Here is a tiny trained network, its code and every weight. The questions are about switching its units off for an input and a class, where a switched-off unit gives its printed mean instead of its output.

import numpy as np


def w(rows, s, z=0):
    codes = np.array(rows[::2]) - 128.0
    scale = np.full(codes.shape[1], s)
    scale[-1] = z or s
    return codes * scale


def norm(h):
    return h / np.sqrt((h * h).mean(-1, keepdims=True) + 1e-5)


def f(y):
    return np.maximum(y, 0)


def log_softmax(a):
    a = a - a.max(-1, keepdims=True)
    return a - np.log(np.exp(a).sum(-1, keepdims=True))


def net(x, mask):
    res = np.array(x, float).reshape(1, 8) / 4 @ E
    u = 0
    for l in range(2):
        y = f(norm(res) @ A[l][:, :-1].T + A[l][:, -1])
        res = res + np.where(mask[u : u + 9], y, B[l][:, -1]) @ B[l][:, :-1]
        u += 9
    return log_softmax(norm(res)[-1] @ U[:, :-1].T + U[:, -1])


A, B = {}, {}
E = w([
[136,104,120,134,129,116,118],'x0',
[100,101,50,22,126,120,135],'x1',
[116,202,140,130,158,48,184],'x2',
[135,120,128,133,121,129,116],'x3',
[146,193,149,107,253,205,102],'x4',
[131,128,126,130,133,119,126],'x5',
[101,105,243,82,107,135,138],'x6',
[84,64,118,155,218,141,195],'x7',
],0.0059)
A[0] = w([
[123,96,242,106,136,91,164,36],'0.n1',
[164,24,89,121,107,228,84,109],'0.n2',
[41,42,173,163,175,179,204,45],'0.n3',
[78,78,86,157,66,71,141,106],'0.n4',
[116,100,227,114,150,125,114,2],'0.n5',
[164,155,136,241,116,139,120,39],'0.n6',
[36,55,99,178,198,145,177,99],'0.n7',
[168,142,227,255,118,147,165,63],'0.n8',
[159,93,137,131,153,76,56,171],'0.n9',
],0.0081,0.0037)
B[0] = w([
[201,124,119,109,129,52,54,199],'0.n1',
[153,144,177,140,157,92,225,252],'0.n2',
[151,167,145,139,92,112,84,233],'0.n3',
[99,158,145,140,217,164,156,237],'0.n4',
[167,22,145,116,134,109,102,170],'0.n5',
[134,19,86,36,127,92,104,176],'0.n6',
[137,219,99,102,16,167,91,251],'0.n7',
[77,126,44,41,111,204,216,226],'0.n8',
[75,255,214,82,68,174,172,169],'0.n9',
],0.0076,0.0046)
A[1] = w([
[152,13,170,185,174,182,159,81],'1.n1',
[118,66,190,111,143,123,130,82],'1.n2',
[109,84,255,146,156,97,72,101],'1.n3',
[137,69,114,199,216,89,55,2],'1.n4',
[119,108,46,218,145,165,129,76],'1.n5',
[211,149,23,205,174,130,90,118],'1.n6',
[115,187,145,184,227,100,197,140],'1.n7',
[203,81,19,210,153,123,112,126],'1.n8',
[59,85,144,209,13,41,169,147],'1.n9',
],0.0071,0.0043)
B[1] = w([
[126,120,192,64,144,110,251,150],'1.n1',
[205,72,91,96,137,121,161,164],'1.n2',
[254,90,117,160,149,77,60,183],'1.n3',
[228,111,154,95,121,91,158,128],'1.n4',
[143,92,173,141,75,95,28,165],'1.n5',
[101,32,201,157,68,91,111,212],'1.n6',
[159,93,191,141,167,140,203,252],'1.n7',
[178,70,162,83,120,26,122,172],'1.n8',
[108,137,145,200,223,209,111,245],'1.n9',
],0.0081,0.0036)
U = w([
[65,76,75,34,99,126,214,193],'0',
[216,24,182,184,51,11,95,64],'1',
[131,185,166,142,101,150,196,176],'2',
[164,172,184,174,114,97,229,132],'3',
[77,255,133,195,7,171,40,106],'4',
[97,112,179,230,251,184,139,3],'5',
[113,133,139,119,92,106,167,80],'6',
],0.0069,0.0023)

Each question gives the input, the list of numbers given to net, and the class t.
The units are the neurons (one row each of A and B). Each row of codes is followed by its name. A weight is (code - 128) times the scale printed after its matrix; where a second scale follows, it is the last column's (A, B and U).
mask holds one flag per neuron, layer by layer. A switched-off neuron (its flag False) gives its mean, the last column of its row in B, instead of its output. The means were averaged over made-up inputs and are rounded, as every weight is.
A unit's drop is (log p(t) with every unit on - log p(t) with that unit switched off) / (log p(t) with every unit on - log p(t) with every unit switched off).
The circuit of an input: a set's keep is (log p(t) with only the set's units on - log p(t) with every unit switched off) / (log p(t) with every unit on - log p(t) with every unit switched off). Starting from the 12 units with the biggest drops (on a tie, the unit counted first), units are removed one at a time, each time the one whose removal leaves the highest keep (on an exact tie, the one counted first), for as long as the keep stays at least 0.8.
circuit, biggest first: the units of the circuit, biggest drop first
unit that matters most: the unit with the biggest drop
top k neurons: the k neurons with the biggest drops, biggest first
top k neurons in layer l: the k neurons of layer l with the biggest drops, biggest first
input [8,-6,3,-8,0,8,8,0], class 1: unit that matters most -> 0.n1
input [4,5,-6,-5,7,1,-7,0], class 1: circuit, biggest first -> (0.n8 1.n6)
input [4,-1,5,4,-7,-2,3,7], class 4: top 3 neurons in layer 0 -> (0.n7 0.n3 0.n2)
input [8,-8,5,0,3,-3,-8,-2], class 0: circuit, biggest first -> (0.n8 0.n6)
input [6,6,-2,-5,-8,1,-2,-4], class 5: circuit, biggest first -> (1.n9 0.n8 0.n7 0.n4)
input [-6,6,4,5,5,0,-1,8], class 4: top 4 neurons -> (0.n7 0.n2 0.n3 0.n4)
input [4,4,-6,4,6,-4,-8,0], class 1: top 3 neurons -> (1.n6 0.n8 0.n4)
input [3,7,1,-4,-5,8,7,-8], class 4: top 3 neurons -> (0.n2 1.n7 0.n8)
input [0,-7,-1,3,-8,-2,2,-1], class 5: top 3 neurons -> (1.n9 0.n7 0.n4)
input [1,-1,6,6,5,-7,7,-4], class 1: circuit, biggest first -> (0.n5 1.n3 0.n1)
input [4,3,8,6,-2,-3,-8,-1], class 1: circuit, biggest first -> (1.n6 0.n8)
input [-6,5,-4,-7,6,-5,7,4], class 1: circuit, biggest first -> (0.n8 0.n5 1.n3 0.n3)
input [-6,1,-8,-1,2,-1,2,4], class 3: top 2 neurons in layer 0 -> (0.n2 0.n8)
input [0,-6,-5,-5,3,8,-4,8], class 4: top 2 neurons -> (0.n7 0.n3)
input [-4,2,-8,-5,7,8,-8,-2], class 1: circuit, biggest first -> (1.n6 1.n8)
input [1,6,-3,7,1,-4,-4,8], class 4: circuit, biggest first -> (0.n7 0.n3)
input [-1,0,5,3,4,0,-5,8], class 4: circuit, biggest first -> (0.n7 0.n2)
input [5,-4,6,6,-1,-6,8,2], class 1: circuit, biggest first -> (0.n1)
input [-5,-6,1,8,-7,-1,0,-6], class 5: top 3 neurons in layer 0 -> (0.n7 0.n4 0.n3)
input [-1,-8,7,-4,-7,-8,4,-1], class 0: top 3 neurons -> (0.n8 0.n6 0.n3)
input [-8,-8,3,-8,-5,4,-6,0], class 0: top 2 neurons in layer 0 -> (0.n8 0.n6)
input [-8,1,2,-3,7,3,8,8], class 1: top 3 neurons in layer 0 -> (0.n5 0.n1 0.n8)
input [-7,-4,3,-8,4,4,-4,8], class 4: top 4 neurons in layer 0 -> (0.n7 0.n2 0.n3 0.n4)
